Below are the code and all the weights of a small trained network. Each question names an input and a class and asks about switching units off, where a switched-off unit gives its printed mean instead of its output.

import numpy as np


def w(rows, s, z=0):
    codes = np.array(rows[::2]) - 128.0
    scale = np.full(codes.shape[1], s)
    scale[-1] = z or s
    return codes * scale


def norm(h):
    return h / np.sqrt((h * h).mean(-1, keepdims=True) + 1e-5)


def f(y):
    return y / 2 * (1 + np.tanh(0.7978845608 * (y + 0.044715 * y**3)))


def log_softmax(a):
    a = a - a.max(-1, keepdims=True)
    return a - np.log(np.exp(a).sum(-1, keepdims=True))


def net(x, mask):
    res = np.array(x, float).reshape(1, 7) / 4 @ E
    u = 0
    for l in range(4):
        y = f(norm(res) @ A[l][:, :-1].T + A[l][:, -1])
        res = res + np.where(mask[u : u + 5], y, B[l][:, -1]) @ B[l][:, :-1]
        u += 5
    return log_softmax(norm(res)[-1] @ U[:, :-1].T + U[:, -1])


A, B = {}, {}
E = w([
[69,109,160,186,196,163,48,213,59,91],'x0',
[105,189,177,109,137,113,107,78,124,91],'x1',
[106,196,75,212,209,222,153,48,160,151],'x2',
[99,68,161,206,82,102,48,39,141,176],'x3',
[128,132,126,127,130,126,120,129,125,131],'x4',
[254,154,119,174,80,168,73,122,99,47],'x5',
[201,136,228,139,131,205,114,142,107,218],'x6',
],0.0068)
A[0] = w([
[210,196,154,151,160,101,94,157,96,200,2],'L0N1',
[50,106,162,63,189,133,141,139,152,166,73],'L0N2',
[34,124,149,116,143,115,198,139,130,195,32],'L0N3',
[150,44,3,199,48,174,153,235,115,195,195],'L0N4',
[174,151,238,161,134,163,163,164,75,231,136],'L0N5',
],0.0056,0.0021)
B[0] = w([
[120,132,172,137,124,150,135,158,201,119,142],'L0N1',
[111,146,151,110,148,32,46,113,134,116,196],'L0N2',
[118,111,123,110,221,157,111,78,220,170,196],'L0N3',
[62,108,125,76,125,151,92,113,251,59,243],'L0N4',
[101,79,166,168,149,102,254,108,167,88,252],'L0N5',
],0.009,0.0033)
A[1] = w([
[114,141,109,145,180,169,162,56,163,108,185],'L1N1',
[88,254,241,106,121,92,106,57,107,46,165],'L1N2',
[46,70,120,162,157,200,125,194,40,119,15],'L1N3',
[86,125,177,162,181,140,70,185,107,109,7],'L1N4',
[154,176,121,60,190,142,183,196,125,101,10],'L1N5',
],0.0079,0.0018)
B[1] = w([
[124,153,120,111,78,130,98,223,82,169,255],'L1N1',
[121,61,70,133,101,156,135,171,224,112,254],'L1N2',
[146,137,100,92,51,185,148,61,103,151,181],'L1N3',
[131,118,114,37,77,177,128,60,117,173,196],'L1N4',
[210,6,75,139,166,97,74,100,90,200,187],'L1N5',
],0.011,0.0048)
A[2] = w([
[174,173,106,61,46,84,180,103,131,187,17],'L2N1',
[85,109,112,105,146,155,117,141,167,115,7],'L2N2',
[255,154,135,170,103,176,78,105,125,7,105],'L2N3',
[77,108,150,213,59,94,96,18,129,125,116],'L2N4',
[107,63,167,202,133,143,91,142,168,175,204],'L2N5',
],0.0081,0.0018)
B[2] = w([
[18,44,157,150,53,215,82,85,82,174,192],'L2N1',
[200,130,125,136,101,184,111,106,162,11,185],'L2N2',
[1,145,158,57,240,70,99,77,172,180,248],'L2N3',
[195,87,28,83,171,101,175,177,79,156,219],'L2N4',
[237,217,87,48,113,72,129,111,137,67,254],'L2N5',
],0.0085,0.0045)
A[3] = w([
[2,81,7,189,138,79,144,130,64,43,132],'L3N1',
[138,207,32,180,166,167,139,138,161,178,118],'L3N2',
[111,57,198,114,120,41,76,174,96,125,90],'L3N3',
[128,65,156,90,77,57,136,164,141,96,149],'L3N4',
[111,161,96,226,186,154,126,86,88,138,3],'L3N5',
],0.0068,0.0033)
B[3] = w([
[225,160,248,136,133,161,177,99,142,185,230],'L3N1',
[94,116,151,175,101,106,83,176,77,57,194],'L3N2',
[112,167,134,216,163,141,104,136,132,118,180],'L3N3',
[104,197,107,188,118,186,109,168,74,126,253],'L3N4',
[83,130,101,183,148,135,152,136,136,171,114],'L3N5',
],0.012,0.0048)
U = w([
[66,106,133,80,100,186,125,50,112,163,157],'0',
[32,154,162,102,237,53,95,85,156,145,129],'1',
[198,90,50,112,176,70,121,150,67,139,128],'2',
[116,105,104,121,101,153,108,174,209,63,107],'3',
[177,171,247,156,150,142,218,116,133,137,84],'4',
[49,149,140,226,117,135,86,202,54,112,111],'5',
[119,143,129,100,120,134,97,154,151,135,205],'6',
[67,129,111,124,151,93,182,122,82,35,1],'7',
],0.014,0.008)

Each question gives the input, the list of numbers given to net, and the class t.
The units are the neurons (one row each of A and B). Each row of codes is followed by its name. A weight is (code - 128) times the scale printed after its matrix; where a second scale follows, it is the last column's (A, B and U).
mask holds one flag per neuron, layer by layer. A switched-off neuron (its flag False) gives its mean, the last column of its row in B, instead of its output. The means were averaged over made-up inputs and are rounded, as every weight is.
A unit's drop is (log p(t) with every unit on - log p(t) with that unit switched off) / (log p(t) with every unit on - log p(t) with every unit switched off).
The circuit of an input: a set's keep is (log p(t) with only the set's units on - log p(t) with every unit switched off) / (log p(t) with every unit on - log p(t) with every unit switched off). Starting from the 12 units with the biggest drops (on a tie, the unit counted first), units are removed one at a time, each time the one whose removal leaves the highest keep (on an exact tie, the one counted first), for as long as the keep stays at least 0.8.
units of the circuit, in order: the units of the circuit, biggest drop first
unit that matters most: the unit with the biggest drop
k most important neurons: the k neurons with the biggest drops, biggest first
top k neurons in layer l: the k neurons of layer l with the biggest drops, biggest first
input [1,-6,7,4,-4,-3,-3], class 5: unit that matters most -> L3N2
input [-5,-7,6,-6,-1,7,0], class 1: units of the circuit, in order -> (L2N3 L1N2)
input [1,-6,-8,7,8,6,-6], class 5: 3 most important neurons -> (L3N4 L3N3 L1N2)
input [3,-4,3,-3,2,1,-7], class 4: 2 most important neurons -> (L3N1 L1N2)
input [8,-7,-7,6,6,8,5], class 0: units of the circuit, in order -> (L1N4 L1N3)
input [2,1,7,1,3,-3,7], class 4: 3 most important neurons -> (L0N5 L3N4 L2N5)
input [4,-6,4,0,-4,-5,2], class 3: units of the circuit, in order -> (L2N2 L0N4)
input [-5,1,-5,-4,-4,-4,-2], class 0: 2 most important neurons -> (L2N1 L3N2)
input [-2,6,7,-8,-4,-6,8], class 2: top 2 neurons in layer 1 -> (L1N5 L1N1)
input [-3,0,-3,-4,3,-6,-3], class 1: top 2 neurons in layer 0 -> (L0N3 L0N2)
input [-7,0,4,-5,1,8,2], class 1: 2 most important neurons -> (L2N3 L1N4)
input [-4,-2,1,7,-5,2,-8], class 4: 2 most important neurons -> (L3N1 L1N5)
input [-7,-6,-7,-1,-4,2,0], class 0: 3 most important neurons -> (L2N1 L1N2 L1N1)
input [-3,-2,0,2,1,7,-7], class 1: units of the circuit, in order -> (L2N3)
input [-6,7,3,7,-8,-5,8], class 4: units of the circuit, in order -> (L0N5 L1N4)
input [4,8,4,-8,1,2,-7], class 2: 2 most important neurons -> (L1N5 L0N4)
input [4,6,8,-2,-8,-7,3], class 5: 4 most important neurons -> (L3N2 L1N1 L2N3 L0N4)
input [8,-1,-8,-5,7,-8,5], class 0: top 2 neurons in layer 1 -> (L1N4 L1N3)
input [0,-3,-7,-5,2,-6,-1], class 5: 2 most important neurons -> (L3N4 L2N3)
input [6,-1,-3,8,6,4,-2], class 2: unit that matters most -> L2N4
input [3,6,7,3,-1,7,2], class 1: 3 most important neurons -> (L2N3 L0N4 L3N4)
input [6,1,-2,6,0,6,-2], class 0: top 2 neurons in layer 1 -> (L1N4 L1N3)
input [-3,-4,0,-6,-3,-8,2], class 1: 4 most important neurons -> (L0N2 L1N2 L2N4 L0N3)
input [-4,6,6,8,-6,2,-8], class 2: 2 most important neurons -> (L2N4 L0N4)
input [5,3,-8,4,-5,-7,-5], class 5: 4 most important neurons -> (L3N4 L2N3 L3N3 L0N4)
input [6,2,3,1,-5,-7,8], class 4: top 2 neurons in layer 0 -> (L0N5 L0N4)
input [-6,3,-1,-6,6,-2,6], class 0: top neuron in layer 3 -> (L3N1)
input [-4,0,-5,-4,-3,-1,-3], class 5: top 2 neurons in layer 1 -> (L1N4 L1N3)
